Below is a small trained network, with its code and all its weights. Each question gives an input and a class and asks what happens when units are switched off, that is, made to give their printed mean instead of their output.

import numpy as np


def w(rows, s, z=0):
    codes = np.array(rows[::2]) - 128.0
    scale = np.full(codes.shape[1], s)
    scale[-1] = z or s
    return codes * scale


def f(y):
    return np.maximum(y, 0)


def log_softmax(a):
    a = a - a.max(-1, keepdims=True)
    return a - np.log(np.exp(a).sum(-1, keepdims=True))


def net(x, mask):
    res = np.array(x, float).reshape(1, 5) / 4 @ E
    y = f(res @ A[0][:, :-1].T + A[0][:, -1])
    res = res + np.where(mask, y, B[0][:, -1]) @ B[0][:, :-1]
    return log_softmax(res[-1] @ U[:, :-1].T + U[:, -1])


A, B = {}, {}
E = w([
[85,142,165,103,188,154,167,156,206,65],'x0',
[86,149,168,160,148,97,183,188,100,197],'x1',
[90,10,156,181,153,80,69,122,122,82],'x2',
[161,121,153,71,123,43,89,166,181,166],'x3',
[98,118,197,98,58,216,62,153,128,156],'x4',
],0.013)
A[0] = w([
[88,146,110,221,179,221,162,66,73,124,102],'neuron 0',
[129,148,46,185,163,63,191,69,161,128,20],'neuron 1',
[88,152,185,182,141,107,149,219,128,190,3],'neuron 2',
[106,3,105,168,122,103,91,150,67,123,108],'neuron 3',
[96,79,128,150,146,87,98,130,121,111,38],'neuron 4',
[98,82,150,132,172,97,88,123,151,123,126],'neuron 5',
[199,80,162,105,127,34,75,181,201,192,133],'neuron 6',
[88,124,112,153,120,99,125,167,56,192,180],'neuron 7',
[148,141,75,137,84,124,69,107,161,97,86],'neuron 8',
[86,144,147,141,73,192,86,143,129,134,64],'neuron 9',
[153,147,175,88,128,57,124,139,188,125,167],'neuron 10',
[184,140,56,150,174,52,157,138,153,75,48],'neuron 11',
[85,98,174,29,112,175,93,151,144,126,84],'neuron 12',
[191,100,82,73,132,175,57,87,162,96,113],'neuron 13',
[87,126,170,126,54,192,67,155,133,162,60],'neuron 14',
[194,207,85,94,67,140,196,127,113,161,146],'neuron 15',
[140,106,107,68,165,170,111,112,184,66,146],'neuron 16',
[74,68,133,100,120,65,89,116,122,114,15],'neuron 17',
[175,111,128,134,70,123,92,52,131,116,118],'neuron 18',
[59,69,114,133,156,75,113,131,107,126,118],'neuron 19',
[62,137,156,114,201,148,150,195,211,63,180],'neuron 20',
[213,106,90,157,85,98,66,106,35,181,180],'neuron 21',
[140,216,123,53,129,78,92,107,183,188,63],'neuron 22',
[68,121,183,189,118,102,200,203,123,185,69],'neuron 23',
],0.011,0.0038)
B[0] = w([
[93,76,98,231,16,167,196,83,75,66,217],'neuron 0',
[122,85,210,170,49,49,61,144,229,177,218],'neuron 1',
[200,138,107,45,116,83,103,53,156,37,193],'neuron 2',
[157,207,52,87,86,189,145,220,196,162,231],'neuron 3',
[162,184,120,48,55,151,113,187,185,139,183],'neuron 4',
[174,175,74,166,89,180,145,147,163,135,194],'neuron 5',
[69,118,136,226,47,183,189,64,69,74,248],'neuron 6',
[185,139,209,90,196,102,174,70,120,86,193],'neuron 7',
[184,101,107,66,158,106,125,79,112,75,182],'neuron 8',
[130,121,152,165,54,72,109,133,203,137,183],'neuron 9',
[111,109,141,194,103,164,161,79,92,96,205],'neuron 10',
[83,115,207,190,113,54,32,139,209,135,216],'neuron 11',
[132,111,144,195,146,43,95,135,155,174,205],'neuron 12',
[198,161,96,102,121,61,208,79,151,37,219],'neuron 13',
[53,77,209,182,105,44,112,203,212,136,208],'neuron 14',
[159,180,77,56,82,184,137,232,236,149,239],'neuron 15',
[212,166,158,110,177,131,156,94,156,73,203],'neuron 16',
[132,175,75,111,58,163,142,197,148,115,189],'neuron 17',
[188,158,196,144,185,84,171,101,161,72,196],'neuron 18',
[139,164,120,115,113,140,170,155,156,123,196],'neuron 19',
[171,205,188,170,233,212,173,117,123,215,235],'neuron 20',
[149,243,238,186,251,177,150,73,97,182,247],'neuron 21',
[97,148,72,167,32,170,209,110,135,132,215],'neuron 22',
[254,136,140,44,122,62,165,70,126,36,204],'neuron 23',
],0.008,0.016)
U = w([
[110,103,169,164,100,24,71,169,191,166,97],'0',
[154,172,52,72,79,195,136,213,175,161,85],'1',
[183,125,117,53,160,69,134,73,133,42,85],'2',
[94,102,101,192,51,193,164,85,88,108,104],'3',
[153,175,182,141,217,177,132,114,125,195,180],'4',
[133,151,138,120,149,151,131,115,140,136,201],'5',
[86,44,42,39,199,166,5,131,15,144,2],'6',
[43,43,56,31,205,162,31,80,67,204,2],'7',
],0.012,0.0074)

Each question gives the input, the list of numbers given to net, and the class t.
The units are the neurons (one row each of A and B). Each row of codes is followed by its name. A weight is (code - 128) times the scale printed after its matrix; where a second scale follows, it is the last column's (A, B and U).
mask holds one flag per neuron, in row order. A switched-off neuron (its flag False) gives its mean, the last column of its row in B, instead of its output. The means were averaged over made-up inputs and are rounded, as every weight is.
A unit's drop is (log p(t) with every unit on - log p(t) with that unit switched off) / (log p(t) with every unit on - log p(t) with every unit switched off).
The circuit of an input: a set's keep is (log p(t) with only the set's units on - log p(t) with every unit switched off) / (log p(t) with every unit on - log p(t) with every unit switched off). Starting from the 12 units with the biggest drops (on a tie, the unit counted first), units are removed one at a time, each time the one whose removal leaves the highest keep (on an exact tie, the one counted first), for as long as the keep stays at least 0.8.
units of the circuit, in order: the units of the circuit, biggest drop first
top k neurons: the k neurons with the biggest drops, biggest first
drop when u is switched off: that unit's drop, to one decimal
input [1,-8,3,5,-8], class 0: units of the circuit, in order	[neuron 11]
input [6,7,4,5,6], class 2: top 4 neurons	[neuron 23; neuron 2; neuron 21; neuron 1]
input [1,-5,-2,-3,-6], class 0: top 2 neurons	[neuron 1; neuron 11]
input [-5,0,5,3,0], class 1: top 4 neurons	[neuron 3; neuron 17; neuron 20; neuron 4]
input [6,-4,-2,7,6], class 3: top 3 neurons	[neuron 6; neuron 22; neuron 10]
input [4,7,-6,1,5], class 2: top 3 neurons	[neuron 23; neuron 2; neuron 3]
input [-5,-2,8,-1,7], class 1: top 4 neurons	[neuron 3; neuron 17; neuron 11; neuron 1]
input [-5,8,2,-8,2], class 2: top 4 neurons	[neuron 23; neuron 7; neuron 2; neuron 6]
input [8,-2,-1,3,7], class 4: top 4 neurons	[neuron 20; neuron 1; neuron 11; neuron 16]
input [6,4,-2,8,-7], class 3: top 2 neurons	[neuron 6; neuron 10]
input [-7,8,1,5,3], class 2: top 2 neurons	[neuron 2; neuron 23]
input [-8,6,-7,8,6], class 3: top 3 neurons	[neuron 6; neuron 22; neuron 3]
input [6,0,-3,-4,-7], class 0: drop when neuron 11 is switched off	0.3
input [6,-8,0,-5,8], class 0: drop when neuron 9 is switched off	0.6
input [-2,-7,-5,-5,3], class 2: drop when neuron 23 is switched off	0.0
input [-5,6,7,1,-3], class 1: units of the circuit, in order	[neuron 3]
